Here is a tiny trained network, its code and every weight. The questions are about switching its units off for an input and a class, where a switched-off unit gives its printed mean instead of its output.

import numpy as np


def w(rows, s, z=0):
    codes = np.array(rows[::2]) - 128.0
    scale = np.full(codes.shape[1], s)
    scale[-1] = z or s
    return codes * scale


def norm(h):
    return h / np.sqrt((h * h).mean(-1, keepdims=True) + 1e-5)


def f(y):
    return np.maximum(y, 0)


def log_softmax(a):
    a = a - a.max(-1, keepdims=True)
    return a - np.log(np.exp(a).sum(-1, keepdims=True))


def net(x, mask):
    res = np.array(x, float).reshape(1, 5) / 4 @ E
    u = 0
    for l in range(2):
        y = f(norm(res) @ A[l][:, :-1].T + A[l][:, -1])
        res = res + np.where(mask[u : u + 11], y, B[l][:, -1]) @ B[l][:, :-1]
        u += 11
    return log_softmax(norm(res)[-1] @ U[:, :-1].T + U[:, -1])


A, B = {}, {}
E = w([
[80,92,158,83,147,75,218],'x0',
[74,113,140,217,216,106,154],'x1',
[255,66,168,104,156,117,119],'x2',
[178,138,38,74,22,43,168],'x3',
[182,75,62,181,66,147,41],'x4',
],0.0059)
A[0] = w([
[125,106,82,180,161,119,91,168],'0.n0',
[155,137,53,155,63,77,61,75],'0.n1',
[95,175,69,115,40,92,125,82],'0.n2',
[180,198,56,147,87,154,46,19],'0.n3',
[179,108,210,40,202,89,243,81],'0.n4',
[160,71,253,94,91,239,65,54],'0.n5',
[105,123,69,136,29,45,133,2],'0.n6',
[8,195,182,143,149,153,146,40],'0.n7',
[177,143,226,89,125,165,71,37],'0.n8',
[162,77,166,86,106,189,102,23],'0.n9',
[167,120,190,17,89,126,207,146],'0.n10',
],0.006,0.0042)
B[0] = w([
[179,124,176,159,194,59,159,193],'0.n0',
[55,149,137,128,12,159,90,203],'0.n1',
[138,74,75,167,72,114,79,197],'0.n2',
[244,244,228,151,53,182,67,184],'0.n3',
[203,189,149,162,102,33,176,253],'0.n4',
[152,22,10,39,243,194,82,190],'0.n5',
[32,9,33,40,92,116,182,178],'0.n6',
[33,245,207,89,137,221,86,213],'0.n7',
[76,89,42,33,83,225,170,160],'0.n8',
[215,38,3,53,206,242,27,146],'0.n9',
[238,142,124,58,209,112,113,244],'0.n10',
],0.0055,0.0048)
A[1] = w([
[133,106,73,167,80,195,41,97],'1.n0',
[195,2,62,72,48,76,78,151],'1.n1',
[108,16,175,222,193,109,173,40],'1.n2',
[142,141,158,140,216,133,101,124],'1.n3',
[87,118,106,162,180,220,87,70],'1.n4',
[211,146,107,98,129,104,180,125],'1.n5',
[136,36,48,67,126,198,145,62],'1.n6',
[197,209,156,156,60,149,83,3],'1.n7',
[125,123,49,122,7,105,92,130],'1.n8',
[96,138,94,28,47,163,118,134],'1.n9',
[29,160,165,121,167,184,167,87],'1.n10',
],0.0073,0.0043)
B[1] = w([
[200,183,105,89,181,76,153,195],'1.n0',
[1,151,105,96,171,172,157,255],'1.n1',
[149,15,173,226,147,73,56,157],'1.n2',
[99,119,131,136,58,58,144,177],'1.n3',
[117,130,162,99,91,72,166,174],'1.n4',
[133,170,172,118,104,85,147,194],'1.n5',
[149,56,82,64,168,163,30,170],'1.n6',
[229,202,169,207,95,191,74,156],'1.n7',
[102,81,139,201,31,126,190,215],'1.n8',
[108,58,64,212,175,92,171,201],'1.n9',
[56,200,159,118,139,214,64,190],'1.n10',
],0.0077,0.0078)
U = w([
[251,213,75,211,51,232,40,88],'0',
[224,211,197,26,183,15,233,95],'1',
[31,243,230,140,220,232,68,122],'2',
[226,58,70,35,217,207,48,253],'3',
[175,29,222,255,251,58,47,22],'4',
[77,34,5,137,28,101,195,117],'5',
],0.0086,0.004)

Each question gives the input, the list of numbers given to net, and the class t.
The units are the neurons (one row each of A and B). Each row of codes is followed by its name. A weight is (code - 128) times the scale printed after its matrix; where a second scale follows, it is the last column's (A, B and U).
mask holds one flag per neuron, layer by layer. A switched-off neuron (its flag False) gives its mean, the last column of its row in B, instead of its output. The means were averaged over made-up inputs and are rounded, as every weight is.
A unit's drop is (log p(t) with every unit on - log p(t) with that unit switched off) / (log p(t) with every unit on - log p(t) with every unit switched off).
The circuit of an input: a set's keep is (log p(t) with only the set's units on - log p(t) with every unit switched off) / (log p(t) with every unit on - log p(t) with every unit switched off). Starting from the 12 units with the biggest drops (on a tie, the unit counted first), units are removed one at a time, each time the one whose removal leaves the highest keep (on an exact tie, the one counted first), for as long as the keep stays at least 0.8.
units of the circuit, in order: the units of the circuit, biggest drop first
unit that matters most: the unit with the biggest drop
top k neurons: the k neurons with the biggest drops, biggest first
k most important neurons of layer l: the k neurons of layer l with the biggest drops, biggest first
drop of u: that unit's drop, to one decimal
input [-4,8,7,5,6], class 0: top 4 neurons => (0.n1, 0.n3, 1.n7, 1.n9)
input [5,-2,-3,-8,8], class 3: units of the circuit, in order => (0.n5)
input [2,-6,2,-7,-8], class 1: 3 most important neurons of layer 0 => (0.n4, 0.n10, 0.n1)
input [8,0,-7,3,-4], class 2: units of the circuit, in order => (0.n7, 1.n10)
input [-7,4,-5,-8,7], class 4: top 2 neurons => (0.n0, 1.n1)
input [7,-1,-6,2,-2], class 2: 3 most important neurons of layer 1 => (1.n10, 1.n8, 1.n3)
input [-4,-4,6,-5,-8], class 3: 2 most important neurons of layer 0 => (0.n5, 0.n8)
input [-3,1,6,-8,-4], class 3: top 3 neurons => (0.n5, 0.n8, 1.n8)
input [3,4,5,3,3], class 1: top 2 neurons => (1.n5, 1.n9)
input [-8,3,7,-6,-2], class 3: 3 most important neurons of layer 0 => (0.n5, 0.n8, 0.n4)
input [3,8,-6,7,-8], class 2: 2 most important neurons of layer 1 => (1.n10, 1.n0)
input [-5,1,3,-3,-4], class 3: drop of 0.n8 => 0.3
input [-3,-5,4,6,-2], class 5: drop of 1.n8 => 0.3
input [-1,-2,4,8,-3], class 5: unit that matters most => 0.n6
input [-4,-2,8,-7,-6], class 3: drop of 0.n5 => 0.2
